Each row is followed by its class. Each block has new classes.
[-0.32 -3.17 -3.49  6.75  2.77  0.56  0.83 -0.50  3.57 -1.58 -1.68 -0.20
  2.81  0.69  0.55 -0.46  0.53 -1.88  0.80 -0.74 -1.30 -0.80  0.48] -> (95)
[-3.25  0.24 -0.18  0.93 -0.46  0.57 -0.21 -0.39  0.14  0.31 -0.07  0.20
  0.20  0.91  0.28 -3.36  0.16 -1.30  0.06  0.08 -0.31 -0.24 -0.15] -> (92)
[-2.76  0.75  0.54 -1.29  0.57  0.18  1.17  0.24 -1.26  0.19 -0.04  0.32
  0.64 -0.31 -1.52 -5.89 -0.09  1.04  1.13  0.52 -1.04 -2.38  0.42] -> (104)
[-2.29 -1.83 -1.64  2.54  1.82  0.05  1.29 -1.05  2.11  0.33 -0.43  0.13
  1.43 -0.79 -0.13 -6.45  0.10  0.21  0.93 -0.29 -2.15  0.64  0.73] -> (86)
[-2.65  1.13  0.48 -0.11  2.47  1.13  1.08 -0.13 -1.19 -0.10 -0.06  0.84
  1.58  0.26  0.37 -4.42  1.32  0.69 -0.08  0.56 -0.26  0.05 -0.14] -> (90)
[-0.06 -0.06 -0.06  0.31 -4.75 -0.13 -0.01 -1.85  4.37  1.53  0.60 -1.07
 -1.80 -0.48  0.75 -2.01  0.55  0.39  0.66 -0.04  0.72  0.45 -0.40] -> (92)
[ 0.17 -1.34 -2.48  4.23 -0.01  0.43  1.43 -0.44  2.72 -0.76 -0.09  0.76
  1.46 -0.24 -0.25 -3.44 -1.41 -0.39  0.43 -0.04 -1.76 -0.49  0.22] -> (86)
[-1.10  1.81  1.02 -4.60 -2.33 -2.32  0.09  0.13 -3.58  0.78  0.17  0.53
 -1.02 -0.50 -2.00 -1.82 -0.28  2.00  0.06  0.89 -0.30  1.02 -0.90] -> (90)
[-1.36  1.75  0.14 -3.03  0.13  0.88  0.66  2.73 -2.76 -0.10 -0.07  0.12
  0.51 -0.78 -1.36  3.46  0.16  0.94 -0.34  0.72 -0.07  0.33  0.19] -> (90)
[-3.10 -2.13 -2.21  5.11  3.93  1.13  1.71 -0.21  3.01 -0.14 -0.62 -0.19
  3.13 -0.55  0.30 -7.05 -0.41 -0.10  1.22 -0.20 -2.00  0.36  0.33] -> (91)
[-1.32  0.77  1.08 -0.85  0.60 -0.05 -0.18  0.03 -1.44 -2.15  0.14  0.20
  0.72 -0.66 -0.71 -1.98  0.16  0.19  0.27  0.00 -0.70 -0.54  0.49] -> (104)
[-2.37 -1.41  0.40  2.36 -4.68 -0.67  0.03 -2.77  4.13  2.35  1.08 -0.92
 -1.30  1.24  2.73 -5.98  0.34 -0.28  0.40 -0.97 -0.12  0.35 -1.24] -> (92)
[-2.77 -0.21  0.34  5.59 -2.21 -1.38  1.31 -2.18  5.39  1.99  0.96 -2.48
  1.29 -0.27  4.30 -7.74  2.09 -0.82  0.42  0.11  1.39  0.41 -0.41] -> (92)
[-2.10 -0.21 -0.90  1.06  1.79 -0.07  0.82 -0.22  0.88  0.17  0.23  0.12
  1.03 -0.47  0.05 -6.02 -0.34  0.01 -0.66  0.00 -0.80  1.38 -0.47] -> (104)
[-3.34  1.03  0.12  2.37  2.84  0.90  1.15  0.00  0.25  0.42  0.38 -0.60
  1.75 -1.06  0.39 -7.23  1.23  1.01  0.15  0.98 -1.31  0.19 -0.44] -> (90)
[-1.50 -1.46 -4.16  7.75  1.94 -0.14  1.79 -3.54  7.51  0.24 -0.46 -0.56
  3.13 -0.44  1.58 -6.04  0.23 -0.46  0.82 -1.14 -0.59 -1.35  0.14] -> (91)
[-4.75 -1.88 -0.13  2.26  1.98  0.97  1.49 -0.02  2.15  0.82 -0.19 -1.27
  2.40 -0.78  1.80 -8.86  0.83 -0.37  1.99 -0.14 -1.75  0.50  0.01] -> (90)
[ 3.87  0.56  0.41 -1.66 -1.70  0.78 -0.28 -0.03  0.03 -0.02  1.50  0.49
 -1.61  0.27 -1.78  4.58 -2.34  0.09  0.47  0.68 -0.56  0.67  0.08] -> (86)
[-5.29 -1.86  0.58  6.01  3.22  0.12  1.10 -1.08  3.73 -0.19 -2.01 -1.15
  1.63 -0.80  3.54 -8.86  1.59 -0.51  1.04  0.26 -0.60 -1.31 -0.16] -> (90)
